Start, symbols taken left to right, then the object you end at.
Answer with the object's row; about right is enough.
[-1.64,-1.45,1.21,-1.07,-1.93,0.74,-2.21,-0.35,-0.88,-0.68,1.30,1.02,-0.40,0.36]
fo -> [-1.52,-0.69,1.52,-1.25,-1.52,0.19,-1.41,0.12,-1.75,-0.59,1.34,2.25,-0.06,0.53]
[2.35,0.88,-0.14,2.96,1.56,0.26,1.07,-1.10,-0.60,0.54,-0.02,0.33,-0.99,-0.54]
si -> [1.31,0.53,0.59,1.92,1.47,0.32,1.54,-2.43,-1.74,0.10,-0.77,0.07,-0.09,-0.95]
[-1.69,1.27,1.10,-0.42,1.61,-0.58,2.75,0.78,1.32,1.43,0.17,-0.66,0.79,0.13]
ni -> [-1.65,0.33,1.00,0.08,1.40,-0.16,2.05,0.03,1.91,1.36,0.64,-2.23,0.24,-0.13]
[-0.24,-1.70,-0.13,-0.11,-2.07,0.66,-2.49,-1.25,-1.02,-1.49,-0.10,-0.15,-0.69,-0.37]
le -> [1.72,-1.30,-0.99,1.22,-0.56,0.49,-1.82,-0.67,0.66,0.36,0.43,-0.50,-2.87,-1.25]
[1.79,-1.36,-0.91,1.33,-0.57,0.65,-1.58,-0.68,0.68,0.49,0.15,-0.50,-2.83,-1.24]
le -> [0.82,0.03,-0.65,2.31,0.90,-0.09,1.09,-0.05,2.12,1.01,-0.42,-2.34,-1.19,-0.48]
[-0.12,1.57,-0.54,-2.29,1.67,0.39,0.96,1.28,0.82,0.46,0.54,0.19,2.19,1.26]
fo -> [0.96,1.66,-1.43,-1.80,1.23,-0.58,1.20,1.32,0.06,-0.24,-1.32,0.55,2.12,0.70]
[2.06,-0.15,-1.05,0.93,-1.33,0.46,-2.33,0.33,-1.06,-1.25,0.15,1.57,-0.08,1.10]
le -> [3.01,1.21,-2.32,0.60,0.88,0.39,-0.49,1.06,0.82,0.02,-0.42,0.17,0.18,0.84]
[0.29,-0.15,-0.93,-1.12,-1.09,0.20,-1.25,-0.82,-1.88,-2.20,-0.90,0.34,2.35,0.86]
fo -> [-0.32,-1.07,-1.28,-0.94,-1.68,-0.38,-1.29,-0.89,-1.25,-2.15,-1.89,-0.61,1.36,0.03]
[1.01,-0.27,-2.66,-0.89,0.21,-0.83,0.41,0.21,1.10,-0.59,-2.46,-1.86,0.89,-0.31]
zi -> [0.33,-0.49,-1.90,-0.77,-1.63,-0.77,-1.38,0.72,0.50,-1.61,-1.77,-1.02,1.42,1.07]
[-0.13,-2.09,-0.13,-0.08,-2.41,0.54,-2.56,-1.49,-1.03,-1.48,-0.12,-0.31,-0.54,-0.29]
de -> [0.82,-1.24,-0.60,0.95,-2.34,0.22,-2.91,0.16,0.12,-0.95,0.39,0.02,-1.30,0.37]
[-0.59,-0.19,0.89,-0.14,-1.79,-0.01,-1.77,1.67,-0.18,0.01,1.67,2.46,-0.89,1.04]
de -> [-0.77,0.30,0.20,-0.81,-1.47,-0.43,-1.48,2.76,0.94,0.12,1.22,1.24,0.09,1.76]
[2.23,1.65,-1.70,0.02,1.29,-0.53,0.55,2.14,0.32,0.51,-0.17,1.64,0.28,0.76]
zi -> [1.14,1.02,-1.07,-0.03,-0.85,-0.55,-1.34,2.35,0.08,-1.03,-0.05,1.73,1.22,1.76]
[1.84,0.90,-2.56,-1.02,1.23,0.20,0.58,0.11,0.40,-0.75,-1.48,-1.00,1.90,0.45]
zi -> [0.96,0.35,-1.74,-0.89,-1.01,-0.16,-1.35,0.68,0.21,-1.66,-1.14,-0.23,2.40,1.73]
[2.45,0.08,-2.63,0.53,0.00,-0.57,-0.53,1.24,1.47,0.21,-1.58,-0.82,-1.07,-0.20]
zi -> [1.45,-0.32,-2.07,0.78,-1.74,-0.62,-2.18,1.53,0.73,-1.21,-1.09,0.01,0.07,1.06]
[-1.15,-2.28,0.75,-0.84,-0.78,0.39,-0.75,-1.50,-0.83,0.34,0.11,-0.20,-2.30,-2.16]
fo -> [-1.42,-1.38,1.70,-1.33,-0.07,1.32,-0.53,-1.45,-0.78,0.88,1.89,0.63,-1.62,-1.28]
[1.46,-0.65,-1.71,0.61,-0.13,0.11,-1.13,0.79,2.53,0.46,-0.24,-1.96,-1.32,-0.33]
si -> [1.69,-1.37,-0.75,1.29,-0.52,0.49,-1.69,-0.66,0.72,0.38,0.36,-0.55,-2.77,-1.28]
[0.81,1.53,1.52,1.88,1.84,0.20,1.68,-0.12,-0.30,1.49,1.53,1.44,-0.93,0.12]
fo -> [1.63,1.44,0.89,2.28,1.44,-0.39,1.66,-0.08,-1.05,1.02,0.15,1.44,-0.93,-0.18]
[-1.80,-1.04,-0.73,-1.41,-1.93,-0.59,-1.41,1.22,1.46,-0.90,-0.61,-1.38,0.66,0.79]
le -> [-2.23,-1.69,0.28,-2.02,-0.37,-0.01,0.34,-1.02,0.02,0.06,-0.89,-1.69,-0.23,-1.86]
[-1.70,1.31,1.14,-0.20,1.54,-0.55,2.64,0.80,1.24,1.61,0.08,-0.54,0.62,0.19]
zi -> [-1.96,0.76,0.09,-2.50,0.94,-0.47,1.22,1.76,1.41,1.17,0.46,0.21,1.27,0.41]
[0.90,0.30,0.06,-0.58,0.64,0.27,0.18,-0.98,-3.02,-0.43,-0.20,2.54,-0.07,-0.80]
de -> [2.28,1.10,-0.68,0.69,0.65,0.02,-0.12,0.81,-1.46,0.29,0.18,2.72,-1.05,-0.23]
[1.12,0.52,0.07,-0.53,0.81,0.29,0.35,-0.74,-2.95,-0.49,-0.24,2.60,0.19,-0.82]
de -> [2.52,1.08,-0.46,0.72,0.70,-0.05,-0.11,0.75,-1.33,0.48,0.32,3.01,-1.01,-0.16]
[-0.13,0.77,2.04,1.64,1.25,-0.20,1.63,0.49,0.19,1.93,1.40,1.11,-1.76,-0.35]
zi -> [-0.19,0.14,1.00,-0.30,0.41,0.36,-0.28,1.36,-0.11,1.67,2.11,2.61,-2.17,-0.29]
[-0.44,0.96,1.99,1.71,1.14,-0.20,1.54,0.63,0.11,1.92,1.46,1.33,-1.77,-0.38]
de -> [-0.49,1.19,0.97,1.08,1.28,-0.68,2.23,1.47,1.67,2.16,0.97,0.20,-0.79,0.35]
[-0.12,0.21,1.13,-0.45,0.17,0.32,-0.36,1.38,-0.10,1.55,1.82,2.58,-2.12,-0.42]
le -> [-0.59,1.23,0.99,1.17,1.21,-0.57,2.06,1.56,1.63,2.03,0.82,0.15,-0.79,0.36]
[-0.68,0.60,0.95,1.48,1.28,-0.12,1.40,0.78,2.47,2.17,1.17,-1.25,-1.08,0.28]
fo -> [-0.53,1.36,1.19,1.07,1.34,-0.66,1.99,1.69,1.68,1.95,0.66,0.22,-0.78,0.31]
[-1.19,-1.23,1.60,1.29,0.26,-0.11,1.30,-1.80,-0.39,0.96,-0.09,-0.98,-1.88,-1.79]
fo -> [-1.38,-0.45,2.27,0.95,0.82,0.35,1.37,-1.72,-0.40,1.20,1.38,-0.30,-1.35,-1.37]
[-0.21,-0.60,1.02,2.16,0.25,-0.42,0.72,-0.41,0.78,1.61,0.48,-0.72,-2.62,-1.40]
ni -> [1.08,-0.50,0.20,2.86,0.47,0.06,0.63,-1.08,0.72,0.93,0.32,-1.18,-2.13,-1.18]
[1.67,-1.45,-0.93,1.25,-0.55,0.67,-1.67,-0.67,0.46,0.42,0.39,-0.58,-2.89,-1.28]
ni -> [2.69,-0.61,-1.67,1.43,-0.45,-0.39,-0.87,-0.19,-0.63,0.03,-1.01,0.56,-2.29,-1.20]
[0.71,1.90,0.82,1.32,2.24,0.05,1.92,1.00,1.19,1.54,0.81,0.38,0.02,0.68]
ni -> [-0.38,1.37,1.07,0.99,1.40,-0.68,2.11,1.45,1.55,2.09,0.95,0.02,-0.77,0.42]
[1.02,-0.49,0.34,2.94,0.57,0.14,0.46,-1.31,0.76,0.97,0.16,-1.36,-2.12,-1.15]
si -> [0.05,-0.89,0.90,1.85,0.68,0.19,1.14,-2.55,-0.39,0.38,-0.40,-1.46,-1.64,-1.73]
[-1.43,-2.02,0.50,-0.76,-2.57,0.12,-2.05,-0.60,-0.90,-1.00,0.16,0.23,-0.89,-0.42]
ni -> [-0.25,-1.86,-0.20,-0.07,-2.06,0.56,-2.66,-1.16,-1.13,-1.53,-0.12,-0.20,-0.55,-0.20]
[2.63,-0.64,-1.59,1.52,-0.38,-0.21,-0.88,-0.23,-0.58,-0.05,-0.95,0.57,-2.08,-1.32]
de -> [2.40,0.07,-2.55,0.69,0.15,-0.83,-0.53,1.19,1.14,0.09,-1.48,-0.63,-0.96,-0.22]
[0.59,0.81,0.11,0.75,1.65,0.25,2.19,-2.24,-1.23,-0.29,-1.31,-1.05,1.56,-0.57]
zi -> [1.15,0.32,-1.16,-1.59,1.02,0.62,0.54,-1.83,-1.73,-1.24,-1.35,-0.38,2.07,-0.32]
[-1.35,-0.51,2.35,0.86,0.84,0.66,1.41,-1.79,-0.41,1.21,1.36,-0.52,-1.28,-1.13]
si -> [-2.08,-0.22,1.79,-0.33,1.31,0.17,1.97,-1.42,0.34,0.92,0.30,-1.66,0.26,-0.75]
[0.98,-0.09,-2.58,-0.92,0.33,-0.79,0.66,0.40,1.03,-0.74,-2.38,-1.83,1.00,-0.48]
zi ni ni de -> [-0.55,0.53,-0.40,-1.60,-0.88,-0.24,-0.52,0.10,-1.99,-1.80,-0.90,1.16,2.27,1.13]
[-0.37,0.05,1.04,-0.96,-1.07,0.88,-1.50,-0.26,-2.03,-1.07,1.27,2.48,0.91,0.87]
le de le -> [-0.37,1.76,0.72,-0.07,2.13,-0.01,2.53,0.15,0.74,0.97,0.03,-0.54,1.66,0.86]
[-0.84,-0.71,0.38,0.79,0.86,0.11,1.58,-2.24,0.17,0.09,-1.03,-2.78,0.14,-1.21]
zi si le -> [-0.75,-0.74,0.26,0.80,0.93,0.17,1.81,-2.37,0.05,0.16,-1.13,-2.75,0.13,-1.23]
[1.08,0.12,-1.39,-1.39,0.97,0.44,0.51,-1.84,-1.70,-1.24,-1.37,-0.42,1.90,-0.48]
ni ni ni zi -> [-2.22,-0.48,0.85,-2.51,-1.42,-0.19,-0.74,0.54,-0.91,-0.80,0.42,1.03,1.50,0.76]
[2.02,0.69,-1.75,0.46,-1.06,-0.13,-2.03,1.35,0.45,-1.30,-0.29,0.43,0.92,1.71]
si -> [2.17,-0.03,-1.05,1.05,-1.38,0.29,-2.49,0.23,-1.18,-1.40,0.22,1.62,-0.11,1.02]
[-1.33,-2.08,0.83,-0.88,-0.81,0.31,-0.46,-1.38,-0.81,0.30,0.11,-0.09,-2.31,-2.24]
zi le fo -> [-0.19,-0.83,0.83,-0.03,-0.19,0.89,-0.98,0.59,1.08,1.50,2.29,0.79,-2.59,-0.67]
[-1.34,0.19,2.46,0.81,1.10,-0.04,2.05,-1.02,-1.10,1.26,0.83,0.95,-1.00,-1.00]
de de de ni -> [-1.59,0.31,0.98,0.00,1.28,-0.17,2.00,0.13,1.92,1.50,0.56,-2.08,0.21,-0.06]
[-1.83,0.76,0.20,-2.87,0.94,-0.31,1.07,1.91,1.42,0.89,0.33,0.28,1.04,0.43]
si fo le ni -> [-1.70,1.10,1.25,-0.14,1.57,-0.77,2.59,0.83,1.14,1.50,0.21,-0.78,0.85,0.25]
[0.36,-1.01,-1.61,-1.06,0.15,-0.29,0.49,-1.53,-1.34,-1.17,-2.36,-1.22,0.62,-1.33]
fo ni -> [0.32,-0.98,-1.64,-1.09,-0.02,-0.14,0.43,-1.67,-1.14,-1.13,-2.46,-1.30,0.93,-1.48]
[-0.11,1.18,0.67,0.32,1.85,-0.44,2.89,-1.29,-1.35,0.11,-1.00,0.18,1.63,-0.44]
de de -> [1.77,1.34,0.68,2.31,1.51,-0.28,1.97,0.01,-0.93,0.94,-0.08,1.51,-0.58,-0.19]
[-0.12,1.19,0.91,0.39,1.71,-0.32,3.07,-1.27,-1.47,0.08,-0.99,0.16,1.58,-0.28]
fo de -> [1.32,0.41,0.53,1.84,1.44,0.43,1.61,-2.39,-1.93,-0.15,-0.67,-0.01,-0.05,-0.85]
[0.60,-1.48,-0.78,0.16,-2.04,-0.09,-1.97,-0.93,-1.89,-1.86,-1.02,0.63,-0.12,-0.27]
fo -> [-0.08,-1.97,-0.18,0.04,-2.16,0.59,-2.47,-1.16,-1.25,-1.69,-0.18,-0.37,-0.53,-0.21]
[0.71,0.55,-0.86,1.03,1.11,-0.81,2.20,-0.38,0.73,0.41,-2.05,-2.42,0.66,-0.48]
zi de fo ni -> [0.20,-0.99,-1.45,-1.20,-0.01,-0.26,0.24,-1.74,-1.26,-1.23,-2.44,-1.29,0.74,-1.51]
[-1.00,0.20,0.56,-2.27,-0.77,0.57,-1.02,0.15,-1.35,-1.56,0.57,1.36,2.40,1.26]
ni -> [-2.43,-0.49,1.05,-2.51,-1.38,-0.17,-0.91,0.44,-0.89,-0.96,0.49,1.11,1.68,0.81]
[-0.07,-0.10,-0.11,0.84,0.99,-0.42,2.10,-2.04,-0.77,-0.23,-2.16,-1.88,0.55,-1.25]
zi le de fo -> [1.06,-0.44,0.40,2.97,0.58,0.27,0.59,-1.19,0.66,0.97,0.16,-1.51,-2.32,-1.23]
[-0.67,-1.67,-0.81,-1.64,0.12,0.68,-0.25,-2.20,-0.07,-0.92,-1.26,-2.45,0.31,-1.48]
de de de -> [1.34,-0.78,-1.75,0.52,0.04,0.10,-1.07,0.79,2.61,0.40,-0.36,-1.84,-1.65,-0.39]
[-0.91,1.15,1.42,-0.18,2.03,0.28,2.64,-1.32,-0.88,0.60,0.22,-0.18,1.49,0.04]
zi zi -> [-1.20,0.30,0.52,-2.10,-0.65,0.58,-0.88,0.01,-1.59,-1.51,0.67,1.19,2.57,1.27]
[-0.38,-0.04,0.35,1.73,0.63,-0.81,1.21,0.69,2.33,1.69,-0.01,-1.75,-1.78,-0.44]
fo fo zi -> [-0.53,0.82,-0.02,-0.90,0.54,-0.46,0.35,2.97,1.71,1.78,1.40,1.21,-0.94,0.55]
[-0.16,-0.89,0.74,1.83,0.59,0.54,1.05,-2.57,-0.48,0.33,-0.29,-1.57,-1.40,-1.64]
de -> [1.05,-0.37,0.31,2.84,0.44,0.29,0.55,-1.29,0.66,0.98,0.07,-1.21,-2.32,-1.27]
[-0.43,0.13,0.36,1.76,0.55,-0.59,1.39,0.64,2.25,1.72,0.12,-1.73,-1.81,-0.67]
fo ni -> [-0.45,0.05,0.27,1.67,0.55,-0.79,1.33,0.68,2.32,1.75,-0.14,-1.63,-1.65,-0.51]
[-1.62,-0.06,0.33,0.66,0.67,-0.75,2.06,-0.09,1.82,1.28,-0.89,-2.54,-0.11,-0.60]
si ni -> [1.01,0.18,-0.48,2.46,0.74,-0.15,0.93,0.01,2.05,1.10,-0.47,-2.35,-1.18,-0.46]
[1.75,-1.35,-0.93,1.24,-0.53,0.62,-1.65,-0.68,0.66,0.36,0.52,-0.48,-2.64,-1.35]
zi le zi -> [0.62,-0.83,-1.48,0.32,-2.08,0.01,-2.65,1.14,1.70,-0.93,-0.09,-1.22,-0.51,1.00]
[-1.79,0.24,0.00,-2.05,-1.17,-0.41,-0.86,2.02,0.77,-0.47,0.32,0.47,1.60,1.51]
fo -> [-0.78,0.98,-0.21,-1.82,-0.61,0.03,-0.93,1.57,0.51,-0.97,0.63,0.74,2.62,2.16]
[0.51,-0.92,-1.42,0.35,-1.92,-0.13,-2.46,1.08,1.73,-0.95,-0.12,-1.03,-0.45,0.99]
si -> [0.86,-1.48,-0.68,0.95,-2.39,0.29,-3.02,0.06,0.31,-0.89,0.45,0.04,-1.27,0.36]
[0.49,-0.10,-0.05,-0.50,-1.21,0.02,-1.35,-0.28,-2.57,-1.68,0.00,2.55,0.66,0.64]
le ni -> [1.37,0.89,0.45,-0.04,0.93,0.95,-0.46,0.57,-0.66,0.77,2.16,2.92,-0.91,0.49]
[0.59,0.62,-0.98,0.95,1.01,-0.84,2.17,-0.36,0.91,0.13,-2.19,-2.34,0.79,-0.48]
ni -> [1.16,1.53,-0.67,1.07,1.88,-0.32,2.31,-0.53,0.64,0.13,-1.46,-1.54,1.56,0.22]
[0.12,-1.60,0.02,0.51,-0.85,0.09,-0.97,0.24,0.76,1.12,0.75,0.31,-3.56,-1.38]
ni de -> [1.51,-0.66,-2.02,0.39,-0.24,0.10,-0.96,0.73,2.60,0.54,-0.18,-1.90,-1.54,-0.14]
[0.18,0.86,-0.40,-2.16,1.28,-0.02,1.44,-0.55,-2.20,-0.68,-1.33,1.23,2.11,-0.48]
si si -> [2.21,1.86,-1.53,-0.18,1.05,-0.35,0.37,2.16,0.46,0.70,-0.17,1.62,0.14,0.78]
[1.52,-0.87,-1.15,0.96,-2.27,-0.32,-2.45,0.33,-0.72,-1.38,-0.46,0.79,-0.90,0.40]
le zi le -> [1.17,0.07,-2.51,-0.83,0.20,-0.67,0.50,0.23,0.74,-0.54,-2.54,-1.78,0.86,-0.35]
[-2.34,-0.21,1.22,-2.96,0.57,0.06,1.11,-0.03,-0.97,0.44,0.36,0.81,0.94,-0.66]
fo fo -> [0.32,0.77,-0.57,-2.06,1.12,-0.05,1.31,-0.60,-2.12,-0.87,-1.23,1.16,2.15,-0.28]
[-1.87,-0.75,1.13,0.17,0.68,-0.28,2.17,-1.46,0.16,0.86,-0.78,-2.00,-0.26,-1.54]
de zi -> [-1.13,-2.08,0.83,-0.73,-0.67,0.19,-0.43,-1.53,-0.78,0.22,-0.03,-0.10,-2.48,-2.36]
[0.28,-0.20,-0.21,0.82,0.84,-0.49,2.26,-2.05,-0.58,0.02,-2.14,-1.80,0.62,-1.11]
de -> [0.67,-0.38,0.33,2.06,0.52,-0.30,1.42,-2.23,-1.68,0.22,-1.25,-0.64,-1.00,-1.56]
[-0.28,-1.76,-0.07,-0.07,-2.31,0.54,-2.60,-1.25,-1.09,-1.51,-0.04,-0.28,-0.46,-0.26]
ni ni ni -> [0.27,0.08,0.02,-0.55,-1.11,0.07,-1.41,-0.22,-2.68,-1.57,0.01,2.54,0.66,0.69]
[0.19,-0.48,-1.89,-0.81,-1.55,-0.79,-1.22,0.82,0.49,-1.80,-1.75,-0.93,1.72,1.07]
de le ni -> [2.06,-0.03,-0.67,0.14,0.64,0.80,-0.40,-2.18,-2.80,-1.09,-0.58,1.03,0.08,-1.15]
[-1.41,0.00,0.32,0.28,0.72,-0.76,2.05,0.05,2.15,1.20,-0.69,-2.77,-0.41,-0.76]
ni de ni si -> [0.41,0.60,-0.82,1.24,1.31,-1.02,2.17,-0.55,0.89,0.23,-1.99,-2.35,0.60,-0.47]
[0.69,-1.54,-0.59,0.92,-2.13,0.45,-2.98,-0.04,0.27,-1.06,0.38,-0.03,-1.35,0.21]
ni -> [1.54,-0.83,-1.11,1.10,-2.12,-0.50,-2.59,0.50,-0.65,-1.19,-0.49,0.86,-1.04,0.44]
[-2.15,-0.11,1.72,-0.25,1.15,0.42,2.03,-1.53,0.35,0.81,0.33,-1.58,0.20,-0.86]
zi de de -> [-0.31,-0.98,0.97,-0.03,-0.15,0.94,-1.11,0.52,0.89,1.65,2.38,0.80,-2.77,-0.76]
[-2.30,0.68,1.84,-0.31,1.45,-0.20,2.86,-0.61,-0.30,1.15,0.17,-0.28,0.74,-0.71]
ni si si -> [-0.56,0.50,1.02,1.31,1.08,0.01,1.34,0.86,2.31,1.97,1.07,-1.16,-1.24,0.04]
[0.98,-0.15,-2.66,-0.90,0.43,-0.85,0.42,0.29,0.97,-0.71,-2.55,-1.88,0.79,-0.42]
zi -> [0.16,-0.28,-2.05,-0.77,-1.58,-0.93,-1.23,0.63,0.46,-1.58,-1.64,-1.07,1.50,0.90]
[0.13,0.48,1.16,-1.06,1.04,1.08,0.09,-1.07,-2.22,0.10,1.48,2.51,0.10,-0.23]
de si ni -> [-1.35,-0.53,1.82,-1.62,0.37,0.49,0.43,-0.40,-1.72,0.84,1.31,2.28,-1.05,-0.85]
[1.65,-1.25,-0.86,1.21,-0.45,0.72,-1.70,-0.70,0.51,0.50,0.26,-0.57,-2.76,-1.25]
fo le -> [-0.26,-0.11,0.32,1.79,0.38,-0.81,1.14,0.60,2.42,1.73,-0.05,-1.81,-1.72,-0.56]
[-1.13,-1.04,1.74,1.38,0.24,-0.31,1.31,-1.78,-0.38,0.85,-0.22,-0.92,-1.82,-1.84]
zi zi ni -> [-0.23,-1.90,-0.03,-0.13,-2.26,0.58,-2.48,-1.32,-0.96,-1.50,-0.12,-0.26,-0.48,-0.20]
[-0.03,-0.93,-1.77,-1.17,0.04,0.09,-0.30,-0.09,2.18,-0.20,-1.18,-3.16,0.47,-0.33]
fo fo de si -> [-1.83,-0.31,0.16,-2.35,0.51,0.41,0.32,0.99,2.43,0.73,0.80,-1.71,0.55,0.22]
[-1.72,-1.30,1.29,-0.96,-1.87,0.75,-1.89,-0.43,-0.85,-0.65,1.75,0.88,-0.34,0.16]
ni -> [-1.58,-2.03,0.56,-0.63,-2.53,-0.06,-2.23,-0.59,-0.90,-0.99,0.25,0.24,-1.03,-0.44]
[0.26,-0.95,0.72,1.89,0.56,0.47,0.88,-2.71,-0.49,0.49,-0.32,-1.54,-1.36,-1.76]
fo ni -> [0.24,-0.91,0.77,1.79,0.56,0.39,0.96,-2.70,-0.46,0.25,-0.51,-1.51,-1.36,-1.72]
[-1.26,-2.15,0.88,-0.84,-0.84,0.20,-0.50,-1.37,-0.83,0.31,0.18,-0.10,-2.34,-2.31]
le fo -> [-0.40,-0.06,1.84,1.83,0.99,0.24,0.86,-0.28,1.13,1.86,1.84,-0.23,-2.28,-0.60]
[-0.80,-0.98,0.63,0.09,-1.94,0.59,-2.77,1.16,0.42,0.05,1.95,1.27,-1.41,0.67]
fo ni ni de -> [-0.69,-0.84,-0.88,-0.16,-2.26,-0.72,-2.21,2.02,1.86,-0.30,0.24,-0.57,-0.92,0.85]
[-0.08,-1.38,0.01,0.49,-1.04,-0.10,-1.00,0.29,0.80,0.94,0.67,-0.01,-3.38,-1.37]
si le -> [-0.30,-0.65,1.08,2.44,0.06,-0.40,0.96,-0.21,0.85,1.54,0.45,-0.73,-2.70,-1.41]
[0.42,-1.91,-0.18,-0.07,-0.41,0.92,-1.00,-2.41,-0.96,-0.25,-0.12,-0.80,-1.84,-1.95]
de de -> [1.61,-0.65,-1.96,0.36,0.02,0.35,-1.13,0.74,2.54,0.55,-0.43,-1.86,-1.51,-0.42]
[-0.15,-1.07,-1.08,-0.95,-1.73,-0.33,-1.37,-0.73,-1.30,-2.04,-1.64,-0.49,1.41,0.40]
si ni de le -> [2.05,-0.10,-0.47,0.02,0.71,0.84,-0.43,-2.12,-2.40,-1.07,-0.70,1.23,0.09,-0.90]
[-0.64,-0.68,0.39,0.74,0.87,0.10,1.76,-2.52,0.18,0.08,-1.04,-2.67,0.22,-1.35]
zi ni de -> [1.20,-1.33,-0.95,0.36,-0.32,0.08,-0.44,-2.08,-2.34,-0.79,-1.58,0.31,-0.98,-1.93]
[0.49,-1.97,-0.35,-0.06,-0.59,1.00,-1.02,-2.51,-1.09,-0.26,-0.15,-0.76,-1.50,-2.18]
zi fo fo -> [-1.73,-1.51,1.20,-1.09,-1.87,0.70,-2.19,-0.49,-0.95,-0.66,1.36,0.68,-0.38,0.36]
[0.24,-1.03,-1.59,-1.21,0.20,-0.13,0.41,-1.62,-1.15,-1.12,-2.51,-1.30,0.70,-1.40]
si si de zi -> [0.43,-0.33,-2.02,-0.81,-1.72,-0.59,-1.27,0.74,0.41,-1.59,-1.71,-0.94,1.45,0.93]
[-0.49,1.79,0.77,-0.05,2.12,0.04,2.59,0.24,0.92,0.97,0.26,-0.66,1.64,0.69]
si de fo -> [0.31,1.77,-0.24,0.48,1.87,-0.77,2.80,0.40,0.14,0.63,-1.16,-0.24,1.64,0.31]
[1.28,-0.21,-1.97,0.44,-1.90,-0.67,-2.15,1.52,0.85,-1.27,-1.11,-0.15,0.12,1.15]
fo si le -> [1.64,-0.70,-2.10,0.42,-0.30,0.38,-1.17,0.72,2.41,0.51,-0.11,-1.97,-1.57,-0.25]
[-0.01,0.88,1.97,1.18,1.71,0.46,1.94,-1.41,-1.74,0.80,1.11,1.16,0.04,-0.58]
de ni ni -> [-0.46,-0.01,1.70,1.86,0.83,0.32,0.99,-0.17,0.94,1.77,1.65,-0.12,-2.14,-0.56]
[-2.48,-1.06,1.04,-2.70,0.55,0.81,0.45,-0.95,0.21,0.44,0.84,-0.94,0.38,-0.98]
fo fo le fo -> [0.61,0.92,1.21,1.54,1.42,-0.10,2.23,-1.45,-2.35,0.41,-0.29,1.35,-0.01,-0.88]
[-0.03,0.92,-1.27,-1.36,-0.78,-0.59,-0.77,1.55,-0.22,-1.48,-0.72,0.86,2.42,1.74]
le -> [0.10,0.85,-0.54,-2.09,1.20,-0.10,1.27,-0.72,-1.98,-0.58,-1.26,1.26,2.20,-0.14]
[0.09,-0.69,-1.95,-1.22,0.21,-0.08,-0.16,-0.09,2.09,-0.06,-1.46,-2.98,0.48,-0.48]
fo -> [-1.62,-0.96,-1.01,-1.96,-0.20,-0.51,0.12,0.92,2.21,0.62,-0.80,-2.49,-0.29,-0.48]
[-0.34,0.35,-0.40,-1.70,-0.87,-0.34,-0.94,0.02,-2.03,-1.71,-0.87,1.28,2.34,1.17]
de -> [0.40,0.10,-0.04,-0.41,-1.13,-0.12,-1.44,-0.12,-2.64,-1.36,0.04,2.45,0.94,0.60]
